(in the rows, 128 means zero)
Facts:
skotum: lipleklem 666
plopok: nadresur trutor; lipleklem 345
skekodol: nadresur keber; lipleklem 239
bresta: laske sigres; nadresur klikle; lipleklem 514
bipos: lipleklem 514
zibes: laske plaser; nadresur tobon; lipleklem 455
fafladru: laske flama; lipleklem 514
stokli: lipleklem 514
pulum: nadresur brafe; lipleklem 455
ploklil: laske drogrus; nadresur balok; lipleklem 666
stifluzal: nadresur klifa; lipleklem 455
skuzes: laske trutor; nadresur brasik; lipleklem 666
groninis: nadresur sefam; lipleklem 455
flostubin: laske tridrik; nadresur faste; lipleklem 239
bipus: nadresur zedi; lipleklem 455
nifla: lipleklem 345
lefan: laske zibes; nadresur groninis; lipleklem 639
drodidrom: nadresur nifla; lipleklem 666
gremem: laske skuzes; lipleklem 345
klunil: laske sitril; nadresur bugrok; lipleklem 514
someven: laske suflu; nadresur bodin; lipleklem 514
goto: nadresur trake; lipleklem 514
flostos: laske drodrol; nadresur plamis; lipleklem 690
likla: lipleklem 455
kotel: nadresur goto; lipleklem 239
dital: laske mistes; nadresur zustor; lipleklem 666
vover: laske zustor; nadresur kotel; lipleklem 345
tobon: laske stograbe; lipleklem 666
sefam: laske nelun; lipleklem 666
skeklik: nadresur skotum; lipleklem 666
nunim: laske kunom; nadresur plibro; lipleklem 666
buner: laske distul; nadresur nasko; lipleklem 666
mitos: lipleklem 345
zoplu: nadresur noge; lipleklem 455
flegren: nadresur dital; lipleklem 666
skitrobin: nadresur flegren; lipleklem 455
vamagram: laske plibro; nadresur drafem; lipleklem 639
radrim: nadresur gristuste; lipleklem 666
sigres: laske tobon; nadresur groklir; lipleklem 455
bugrok: nadresur buner; lipleklem 455
flama: lipleklem 639
makugu: lipleklem 345
drusu: lipleklem 455
katis: lipleklem 690
nelun: laske rires; lipleklem 514
mikam: lipleklem 666
drogrus: lipleklem 239
doplar: nadresur pari; lipleklem 514
kebrel: laske makugu; nadresur bresta; lipleklem 666
klifa: nadresur grovebrar; lipleklem 239
trutor: laske trake; nadresur ruguko; lipleklem 345
zepam: laske kulazen; nadresur didi; lipleklem 345
tridrik: laske bipos; nadresur flusti; lipleklem 345
bodin: laske buner; nadresur rires; lipleklem 514
kabrus: laske pibrak; lipleklem 666
sitril: nadresur brazul; lipleklem 239
ravu: laske zogrok; lipleklem 666
fufi: nadresur skuzes; lipleklem 345
kunom: lipleklem 345
plofluk: lipleklem 345
breke: lipleklem 639
dutu: lipleklem 514
zoflu: nadresur plidren; lipleklem 345
brazek: lipleklem 666
lino: nadresur pive; lipleklem 345
plidren: laske pive; nadresur drusu; lipleklem 345
gemu: nadresur grilil; lipleklem 690
zustor: nadresur zepam; lipleklem 666
ladafi: laske dutu; nadresur suflu; lipleklem 690
brazul: laske mitos; lipleklem 345
balok: laske gepel; nadresur zoflu; lipleklem 345
kulazen: laske balok; nadresur vover; lipleklem 690
mufim: lipleklem 239
meflen: nadresur grusek; lipleklem 455
lusim: nadresur klunil; lipleklem 455
drodrol: laske klunil; lipleklem 639
plobizi: nadresur maplun; lipleklem 666
zogrok: lipleklem 666
faste: laske pulum; nadresur radrim; lipleklem 690
grodriflim: nadresur kabrus; lipleklem 345
dagri: lipleklem 239
zestok: nadresur koril; lipleklem 345
lomak: nadresur breke; lipleklem 639
trudrom: nadresur flimik; lipleklem 455
plaser: laske didi; nadresur vetel; lipleklem 690
brasik: nadresur mufim; lipleklem 239
grovebrar: laske ladafi; lipleklem 345
plibro: laske flimik; nadresur pledos; lipleklem 455
vetel: laske zepam; lipleklem 455
flusti: nadresur doplar; lipleklem 345
noge: laske fufi; nadresur bipus; lipleklem 666
tope: laske vover; lipleklem 345
breplom: laske flusti; lipleklem 239
trezefem: nadresur bribos; lipleklem 345
brafe: nadresur stograbe; lipleklem 666
plamis: nadresur dagri; lipleklem 666
tufotol: nadresur kulazen; lipleklem 666
kluta: nadresur fufi; lipleklem 639
skilam: laske kluno; nadresur vamagram; lipleklem 455
dibi: nadresur stovok; lipleklem 690
drafem: nadresur kebrel; lipleklem 345
pipu: nadresur skitrobin; lipleklem 690
pledos: nadresur pulum; lipleklem 639
ruguko: nadresur brazek; lipleklem 455
grives: nadresur distul; lipleklem 239
maplun: nadresur ploklil; lipleklem 455
dofi: lipleklem 666
rires: nadresur lino; lipleklem 345
gafli: nadresur trudrom; lipleklem 666
pari: nadresur flama; lipleklem 690
klabo: laske tufotol; nadresur gafli; lipleklem 239
pibrak: laske dital; nadresur flostubin; lipleklem 690
distul: lipleklem 345
nasko: nadresur pibrak; lipleklem 690
keber: laske noge; lipleklem 666
stograbe: laske grusek; nadresur trezefem; lipleklem 345
grimur: laske bribos; lipleklem 666
lerin: lipleklem 455
kifamel: laske brazek; nadresur skekodol; lipleklem 639
trodon: lipleklem 666
moske: laske plidren; nadresur plobizi; lipleklem 666
topli: nadresur skilam; lipleklem 666
fedru: laske vamagram; nadresur makugu; lipleklem 239
klikle: laske lefan; nadresur skeklik; lipleklem 455
gruklel: laske skodok; nadresur tufotol; lipleklem 345
skodok: nadresur sitril; lipleklem 666
trake: laske ruguko; lipleklem 514
stovok: laske vetel; lipleklem 666
pive: laske ravu; nadresur ravu; lipleklem 666
pliba: nadresur kluno; lipleklem 690
mistes: laske suros; lipleklem 666
zivu: nadresur stifluzal; lipleklem 345
didi: laske lerin; lipleklem 455
flimik: laske fafladru; lipleklem 345
sutrir: laske faste; lipleklem 666
pese: nadresur flapim; lipleklem 666
grilil: laske klabo; nadresur trodon; lipleklem 666
suros: laske plofluk; nadresur flostos; lipleklem 666
kluno: laske tope; nadresur sigres; lipleklem 455
zozugrer: nadresur zoplu; lipleklem 639
gepel: laske nunim; lipleklem 345
bribos: lipleklem 666
suflu: nadresur gemu; lipleklem 666
zedi: laske koril; lipleklem 345
gristuste: nadresur nunim; lipleklem 345
flapim: nadresur pliba; lipleklem 666
koril: nadresur plopok; lipleklem 639
groklir: laske gremem; lipleklem 345
zefim: laske flostubin; nadresur breplom; lipleklem 690
grusek: lipleklem 666

Known rows:
[145 100 105 136  70  86 104 155 144 166 129 143 135 104 168 109 123 112
 136 151  97 135 152 138 135  95 112 145 155 137 114 174] : goto
[134 117  81 110 107  66 130 173 179 162 128 110 156 123 150 126 120 152
 138  91  93 120 124 117 161 122  96 152 141 158  99 184] : flama
[160 114 109 114  80 103 108 163 155 160 125 139 127 104 156 114 125  94
 121 135  96 140 151 141 124 100 108 146 162 147 119 166] : nelun
[112 114 176 139 127 153 108 125 129  95 117 147 100 152 103 147 125 127
 116 116 116 124 126 153 116 153 158 132 117 124 167  79] : topli
[131 161 112 115 161 144 146 115  96  96 153 112 139 119 130 134 129 139
 122 124 197 135 127  72 141 128 139 105 117 120 105 113] : flimik
[ 95 112 152 140 122 130  87  93 117 106 124 138  99 150  81 129 146 127
  85 137 138 127 138 193 132 165 170 142 109 147 154  89] : suros
[114  98 171 128 111 130 115 118 105 107 130 143 131 152  89 145 126 138
 114 113 140 122 134 134  97 158 148 111 121 107 141 100] : sutrir
[109 106 156 133 104 134 122 110 128  83 142 142 113 172 134 145 119 161
 141 104 119 110 120 127 129 146 157 138 115 124 151  92] : suflu
[112 114 166 131 115 133 118 121 125  98 136 140 118 159 106 155 123 141
 117 111 128 116 128 141 117 151 153 121 114 122 156  92] : buner
[151 115 129 109 144 111 120 174 164 170  80 133 114  86 126 115 120  88
 124 125  63 138 115 140 133 121  95 158 149 160 122 165] : zozugrer
[129 119 123 129 147 123 140 126 110 130 108 120 124 124 121 124 131 136
 139 126 135 142 114 114 140 125 113 133 122 140 122 137] : maplun
[114 155  98 126 145  97 144 152 145 134 118 113 118 141 130 125 109 148
 122 109 141 123 106 105 156 147 103 137 121 154 131 112] : ruguko
[150 187 113 150 195 174 162  66 126 123 163 107 137 175 145 135 153 167
 156 227 111 115 106  92  91 121 131 120 142 135 167 117] : kunom
[113 125 149 118 110 128 116 117 128  96 139 136 112 174 127 157 123 152
 118 112 128 114 124 130 132 154 159 141 107 136 146  89] : zogrok
[ 98 164 108 142 156 147 147 117 109 117 139 124 134 124 131  98 114 142
 133 143 173 121 104  97 135 139 124 107 123 111 133  89] : lino
[123 140 127 141 165 153 139 130 165 131  99 111 112 135  92 121 129 110
 138 115 113 143 119 179 135 123  89 121 118 141 149 126] : meflen
[161 112 113 118  81 115 111 166 155 157 123 135 125 108 158 118 125  89
 124 132  94 142 155 143 132  96 104 145 161 143 120 165] : klunil

Rows:
No name comes twice in this set of rows, the named rows included.
[146 179 123 154 197 170 157  73 117 132 157 111 140 166 130 129 148 163
 160 225 116 119 108  95  83 120 128 106 139 109 162 120] | gepel
[104 102 163 162 117 133  95 106 107  94 121 151  93 161 126 152 139 154
 130 135 117 120 132 150 150 134 173 148  99 136 162  93] | skodok
[123 155 118 115 157 165 166  84 101 117 159 107 155 113  96 124 140 116
 117 129 207 135 139 139 117 126 125  85 108 114 104 120] | groklir
[102  98 177 139 121 141 101 137  96 100 105 165 111 136  93 136 124 125
 117 130 122 124 125 135 104 156 157 112 121 116 156  87] | moske
[145 183 132 155 190 161 147  71 105 129 146 103 131 152 139 128 147 162
 163 204 120 117 111  89  83 120 132 121 136  92 148 124] | balok
[121 125 174 129 138 151 103 122 129 105 117 137  96 158  92 157 131 112
  96 123 125 123 141 157 113 153 156 125 107 135 159  86] | pese
[ 96 106 143 149 102 112 110 106 108  97 141 146 114 171 137 148 128 165
 128 122 126 111 128 128 141 148 171 146 107 130 151  91] | tufotol
[140 161 124 163 137 116 140  71 141 164 131  57 125 167 144 110 123 185
 205 106  95  96  97 131  85 125  82 154 138  30 127 171] | vetel
[118 134 120 154 146 145 144  83  88 106 154 117 158 123 123 117 150 154
 151 143 196 138 138 117 138 104 136  87 106  95 103 137] | brazul
[134 108 117 135  83 105  98 191 148 172 107 154 127  89 150  82 111  83
 119 154  88 139 132 137 108 115  94 140 175 127 127 147] | someven
[150 128 165 137 149 136 136  82 125 112 163 130 133 211 111 167 155 169
 147 199  73 109 116 112  51 152 158 128 137 124 182 115] | nunim

The same things again, as new rows of numbers:
Known rows:
[ 85 125 127  93 107 174 179 132 141 103 120 112  71 107 152  88 136  98
 126 184 136 116 101 115  96 148 107  77 147  91 139 119 129 198 134 121
  64 120  92 114  80  91 158 178 155 144 134] : someven
[ 95 128 120  88 112 178 174 125 121 122 134 131  60 103 162  83 143 100
 119 172 139 111 101 123 115 146 113  75 129 100 152 136 114 194 120 129
  65 122  98 105  99 107 153 174 153 142 126] : trutor
[ 84 126 122  63  97 175 167 155 119 151 116 126  89 107 126 100 141 135
 129 183 120 114  95  96 122 151  93 103 137  86 119 125 115 150 122 122
  76 133 109 102  81 100 137 168 145 154 125] : skuzes
[ 99 128 118 100  93 176 175 122 153 105 122 109  72 105 166 105 112  84
 129 145 143 120 104 130 101 152  97  73 140  94 127 128 128 162 127 116
  72 124  76 121  92  90 165 185 152 152 149] : brazul
[ 95 108 149  61 105 172 162 128 118 115 121 128  60  67 160  90 125 104
 127 159 129 110  84 113 101 124 106 106 141  93 128 127 124 184 135 110
  73 137  69 109  70 124 138 188 155 118 109] : lefan
[101 126 129  97 105 169 183 125 136 126 128 116  61  97 151 107 114  93
 134 150 129 122 105 128 112 143  94  77 135  89 126 125 119 165 120 125
  62 128  91 117  93  95 171 189 163 137 142] : nelun
[100 126 126 106 106 178 179 125 130 131 130 126  68 101 158  97 135  92
 125 156 131 110 102 125 111 150 101  79 132 101 138 130 127 179 122 126
  64 122  92 112  99  97 154 185 157 148 139] : grodriflim
[ 77 119 122  75  96 174 166 151 108 147 117 126  93 109 127  88 147 127
 135 186 124 119  99 107 133 144  97 100 136  89 123 125 117 152 127 121
  79 128 112 103  88 111 138 162 148 150 114] : flapim
[ 89 117 118  76  86 171 169 141 120 146 113 119  88 107 134 107 117 119
 144 154 127 127 104 117 136 142  85  97 135  84 104 124 114 119 122 120
  82 135 101 115  94 106 155 174 154 150 129] : dofi
[115 128 129 105 106 174 183 122 124 152 138 131  57  91 157 111 113  88
 130 127 126 114 104 134 129 148  91  78 120 100 128 134 116 153 103 129
  60 130  90 111 111 102 165 197 164 141 145] : distul
[ 92 128 109 121  85 168 158 121 103 126 134 128 106 135 166  97 173 128
 120 174 115 103 112 126 102 163  84  69 111 113 151 140 105 138  99 147
  87 114  94  88 100  77 137 132 136 162 142] : zoplu
[ 83 114 124  65  94 176 169 141 111 152 110 124  87 106 132 101 149 126
 137 175 126 113 105 111 134 142  93  97 132  87 113 121 118 142 128 127
  76 124 115 111  84  95 133 168 147 144 115] : topli
[ 90 123 122  83 100 183 175 135 148 117 116 119  70 100 154  94 127  88
 125 161 148 114  97 114 114 148 112  90 146  92 129 125 138 185 145 111
  71 126  87 122  89 102 147 195 148 154 133] : zefim
[ 81 134 122 142 102 183 167 125 120 139 139 140 100 173 187 102 187 124
 153 170 120  90  96 113 102 150  76  71 104 110 149 149 105 133 125 167
  87 139  78  79  91  91 131 144 143 170 143] : bugrok
[ 85 119 133  72 103 186 175 141 137 110 116 115  63  82 159  94 131  97
 134 181 139 108 102 110 107 144 107  97 156  92 127 118 147 169 145 107
  70 125  85 111  74 108 158 189 153 138 114] : kifamel
[ 93 118 122  63  89 168 168 139 119 149 114 123  80 105 135 109 113 124
 138 152 126 128  98 113 126 139  86 101 133  81 105 128 104 124 118 121
  82 140  92 114  87 105 149 176 149 148 130] : mistes
[ 70 132 117  73  97 173 154 171 114 146 127 114  96 110 118  66 133 132
 136 190 132 124  95 119 144 152 105  94 133  87 134 126 107 168 115 112
  83 124 113  88  90 131 142 148 141 147 111] : flegren

Rows:
No name comes twice in this set of rows, the named rows included.
[111 132 125  90 103 173 176 125 141 132 131 121  61  95 158 111 109  93
 123 135 130 114  98 126 107 151  93  80 129  95 128 133 117 162 111 122
  65 131  79 113  96  94 162 193 156 146 152] | flimik
[100 132 131 103 119 178 178 134 114 153 141 137  65  91 146  85 146 100
 120 163 123 105  99 122 123 151 105  80 123 106 150 134 118 192 107 132
  57 122 106  96 106 108 147 182 158 140 129] | rires
[ 86 113 134  52  92 177 167 131 112 161 104 122  83 103 138 118 156 123
 137 164 128 104 113 121 141 137  88  90 122  86 102 117 122 135 129 133
  73 113 125 119  80  79 124 174 144 128 113] | skeklik
[118 124 143  94 112 165 175 118 121 157 140 134  60  81 154 108 107  97
 119 115 116 112  87 132 108 137  90  86 114  98 130 139 106 169  99 126
  62 138  74 107  99 107 146 195 162 131 147] | plofluk
[ 72 139 109  59  98 174 154 173 118 140 131 113  84 116 117  69 129 138
 134 199 139 125 100 114 144 156 109  91 134  83 135 128 101 164 114 116
  80 126 119  87  89 129 150 148 138 149 114] | dital
[125  93 138 123 102 189 208 117 105 136 133 122  56 134 152 100 144 117
 112 163 111 111 102 111  87 147 111 100 142 107 151 108 164 178 148 150
  63 136  77 121  90 105 147 196 152 167 146] | gristuste
[116 148  91 110  93 181 179 130 108 161 149 132  78 134 161 129 143 126
 126 157 116 107 131 123 130 182  71  57 108 110 135 141 101  83  77 157
  72 124 117  87 125  68 175 153 149 175 159] | lerin
[101 124 126  88 101 180 181 130 139 140 124 124  63  89 149 102 111  84
 131 136 140 118  97 123 127 146 101  90 137  93 118 129 131 165 126 115
  66 130  88 123 105 109 157 205 159 148 137] | katis
[105 117 103 105  87 165 162 102  74 132 145 146  74 134 181  93 165 127
 127 161 127 120 119 140 135 139  92  59  95 110 152 156  77 120  90 161
  86 124 101  92 123 103 152 128 143 146 130] | ruguko
[102 122 147  58 111 186 173 103 124 156 115 119  60  87 166 123 183  95
 119 156 137  72 121 141 126 141  98  62 109 102 125 115 138 190 129 144
  51  87 134 124  74  47 109 187 144 104 117] | drafem
[ 49 120 126 199 139 167 174 135 106 165 123 103 144 112 150  48 122  47
 130 155 125 112 108 177 155 156  94  58 159 114 135 100 171 172 132 109
  69  81  86  95 127 125 144 173 168 147 107] | zepam
[117  81 118  73  72 170 187 138  70 141 112 112  86 105 103  89 131 153
  96 186 103 137 115 110 106 154 112 117 152  98 130  97 149 144 123 121
  79 120 108 125  93 104 146 163 138 162 126] | brafe
[132  77 135  79  87 186 199 133  79 126 122 109  50  78 124  91 122 130
  91 182 103 124 114 110  94 151 122 119 168 106 141  90 184 164 138 118
  65 123  89 125  87 114 161 192 149 151 120] | pledos
[117 110 122 102  94 176 187 122 108 125 129 117  65  94 144  94 129 105
 101 160 121 120 108 127  99 156 111  86 141 106 145 115 143 177 118 123
  65 117  91 118 101  96 156 180 150 150 141] | trezefem
[ 47 122 131 186 118 177 171 159 114 162 122 104 132  94 121  35 140  50
 145 164 131 111  99 168 166 156 108  83 153 116 137 105 172 201 131  96
  70  85 104  97 123 146 136 180 166 142  97] | kulazen

